Below is a small trained network, with its code and all its weights. Each question gives an input and a target symbol and asks what happens when units are switched off, that is, made to give their printed mean instead of their output.

import numpy as np


def w(rows, s, z=0):
    codes = np.array(rows[::2]) - 128.0
    scale = np.full(codes.shape[1], s)
    scale[-1] = z or s
    return codes * scale


def f(y):
    return y / 2 * (1 + np.tanh(0.7978845608 * (y + 0.044715 * y**3)))


def softmax(a):
    e = np.exp(a - a.max(-1, keepdims=True))
    return e / e.sum(-1, keepdims=True)


def log_softmax(a):
    a = a - a.max(-1, keepdims=True)
    return a - np.log(np.exp(a).sum(-1, keepdims=True))


def net(x, mask):
    ids = ['ΓΞΦβδεζημπστψ'.index(c) for c in x.split()]
    T = len(ids)
    res = E[ids] + P[:T]
    u = 0
    for l in range(2):
        r = res
        for j in range(2):
            rows = slice(2 * j, 2 * j + 2)
            q, k, v = (r @ M[l][rows].T for M in (Q, K, V))
            z = softmax(np.where(np.tri(T) > 0, q @ k.T / 2**0.5, -1e9)) @ v
            o = O[l][rows]
            res = res + np.where(mask[u + j], z, o[:, -1]) @ o[:, :-1]
        u += 2
        y = f(res @ A[l][:, :-1].T + A[l][:, -1])
        res = res + np.where(mask[u : u + 4], y, B[l][:, -1]) @ B[l][:, :-1]
        u += 4
    return log_softmax(res[-1] @ U[:, :-1].T + U[:, -1])


Q, K, V, O, A, B = {}, {}, {}, {}, {}, {}
E = w([
[147,75,155,160],'Γ',
[85,80,131,195],'Ξ',
[135,128,175,186],'Φ',
[184,97,14,69],'β',
[127,87,156,176],'δ',
[33,134,79,161],'ε',
[200,114,156,111],'ζ',
[172,125,192,134],'η',
[100,177,23,160],'μ',
[75,184,131,196],'π',
[160,183,20,81],'σ',
[93,85,8,90],'τ',
[128,52,105,149],'ψ',
],0.016)
P = w([
[67,11,112,118],'0',
[90,43,114,131],'1',
[110,73,116,143],'2',
[130,100,117,152],'3',
[147,124,118,161],'4',
[165,147,117,171],'5',
[182,169,119,180],'6',
],0.012)
Q[0] = w([
[49,134,253,253],'0.h1',
[46,184,8,162],'0.h1',
[129,134,127,90],'0.h2',
[124,77,106,138],'0.h2',
],0.028)
K[0] = w([
[110,91,224,254],'0.h1',
[10,206,39,127],'0.h1',
[112,93,109,129],'0.h2',
[136,150,104,134],'0.h2',
],0.03)
V[0] = w([
[142,160,123,141],'0.h1',
[197,255,121,201],'0.h1',
[147,119,144,119],'0.h2',
[168,118,127,122],'0.h2',
],0.009)
O[0] = w([
[128,105,132,139,100],'0.h1',
[112,2,159,155,30],'0.h1',
[111,155,118,64,6],'0.h2',
[86,156,100,62,11],'0.h2',
],0.0058,0.0014)
A[0] = w([
[113,24,79,108,46],'0.n1',
[155,179,132,126,88],'0.n2',
[77,3,103,101,169],'0.n3',
[171,171,166,103,1],'0.n4',
],0.026,0.0056)
B[0] = w([
[158,233,118,149,218],'0.n1',
[74,93,126,163,123],'0.n2',
[151,5,70,94,254],'0.n3',
[74,207,129,194,129],'0.n4',
],0.014,0.0076)
Q[1] = w([
[161,151,135,142],'1.h1',
[163,97,121,154],'1.h1',
[87,4,78,173],'1.h2',
[147,134,138,79],'1.h2',
],0.032)
K[1] = w([
[162,144,135,146],'1.h1',
[156,123,130,177],'1.h1',
[65,151,71,254],'1.h2',
[148,121,113,113],'1.h2',
],0.041)
V[1] = w([
[173,79,209,107],'1.h1',
[100,162,135,253],'1.h1',
[128,135,126,132],'1.h2',
[152,113,150,61],'1.h2',
],0.011)
O[1] = w([
[128,186,127,46,15],'1.h1',
[2,96,26,117,101],'1.h1',
[135,126,132,122,131],'1.h2',
[55,100,77,188,2],'1.h2',
],0.0075,0.0054)
A[1] = w([
[127,6,205,74,90],'1.n1',
[120,71,136,196,77],'1.n2',
[83,35,225,102,255],'1.n3',
[142,170,211,55,185],'1.n4',
],0.012,0.0035)
B[1] = w([
[92,159,140,32,242],'1.n1',
[106,71,131,94,254],'1.n2',
[178,211,3,208,217],'1.n3',
[187,157,85,142,164],'1.n4',
],0.023,0.0058)
U = w([
[49,171,83,209,114],'Γ',
[131,180,200,40,130],'Ξ',
[205,200,243,109,198],'Φ',
[219,98,68,85,137],'β',
[182,24,117,198,40],'δ',
[151,247,137,204,53],'ε',
[119,177,162,56,105],'ζ',
[54,85,196,84,207],'η',
[81,246,139,98,82],'μ',
[169,145,164,246,217],'π',
[213,60,237,73,146],'σ',
[254,113,130,217,2],'τ',
[111,118,155,31,89],'ψ',
],0.0074,0.013)

Each question gives the input, a string of symbols that net reads in full, and the target symbol t.
The units are the heads (2 rows each of Q, K, V and O) and the neurons (one row each of A and B). Each row of codes is followed by its name. A weight is (code - 128) times the scale printed after its matrix; where a second scale follows, it is the last column's (O, A, B and U).
mask holds one flag per unit, layer by layer, with each layer's heads first. A switched-off unit (its flag False) gives its mean, the last column of its rows in O or B, instead of its output. The means were averaged over made-up inputs and are rounded, as every weight is.
A unit's drop is (log p(t) with every unit on - log p(t) with that unit switched off) / (log p(t) with every unit on - log p(t) with every unit switched off).
The circuit of an input: a set's keep is (log p(t) with only the set's units on - log p(t) with every unit switched off) / (log p(t) with every unit on - log p(t) with every unit switched off). Starting from all 12 units, units are removed one at a time, each time the one whose removal leaves the highest keep (on an exact tie, the one counted first), for as long as the keep stays at least 0.8.
circuit, biggest first: the units of the circuit, biggest drop first
most important unit: the unit with the biggest drop
k most important neurons: the k neurons with the biggest drops, biggest first
top k neurons in layer l: the k neurons of layer l with the biggest drops, biggest first
which heads matter: for each layer, one digit per head in row order, 1 if its drop is at least 0.15 and else 0, layers parted by /
input π π ε π, target η: circuit, biggest first	1.n3, 0.n3, 0.n1
input Γ β η ε δ η π, target Γ: circuit, biggest first	0.h1, 1.n3, 0.n1, 1.h1
input τ π ζ ζ, target π: circuit, biggest first	0.n3, 1.n1
input ζ Ξ β ε π, target Γ: circuit, biggest first	1.h1
input ε π τ ζ τ ζ, target π: which heads matter	10 / 00
input η μ η, target π: circuit, biggest first	0.h1, 0.n3, 1.n1
input ζ μ ε ζ ε μ ζ, target η: 3 most important neurons	0.n4, 0.n3, 1.n3
input η π π ε, target η: 3 most important neurons	1.n3, 1.n4, 1.n2
input π π ε η ε ζ, target Φ: circuit, biggest first	1.n2, 1.h1
input ζ τ ε η π ζ ε, target π: 2 most important neurons	1.n1, 0.n3
input π π ψ, target σ: 3 most important neurons	0.n1, 0.n3, 1.n3
input π Γ ε, target η: which heads matter	10 / 00
input δ μ δ σ Ξ μ, target π: top 2 neurons in layer 0	0.n3, 0.n1
input Φ π π ε π, target η: which heads matter	00 / 10
input π ζ τ Γ π σ, target π: most important unit	0.n1
input ζ π μ β Φ ζ η, target ε: 4 most important neurons	0.n1, 1.n3, 0.n3, 1.n2
input π π ε Γ ζ, target Φ: circuit, biggest first	0.n3, 1.h1, 0.n1
input π π π Γ τ η, target ε: which heads matter	10 / 00
input ζ ψ τ Ξ μ σ σ, target π: 2 most important neurons	0.n3, 1.n1
input ζ η ψ ψ, target σ: most important unit	1.n3
input σ β ζ μ ψ β, target π: which heads matter	00 / 00
input ζ ζ π ζ ψ ε ζ, target η: 2 most important neurons	0.n4, 1.n3
input ζ Γ β ε π μ, target δ: 2 most important neurons	0.n1, 1.n1
input π β π, target π: 3 most important neurons	0.n1, 0.n3, 1.n1
input Ξ τ π β μ, target δ: top 2 neurons in layer 0	0.n1, 0.n3
input π β μ π Φ π μ, target Γ: 2 most important neurons	0.n3, 1.n1
input π η η, target π: 4 most important neurons	0.n3, 1.n1, 0.n1, 0.n4
input ε σ ζ μ ε, target π: most important unit	0.h1
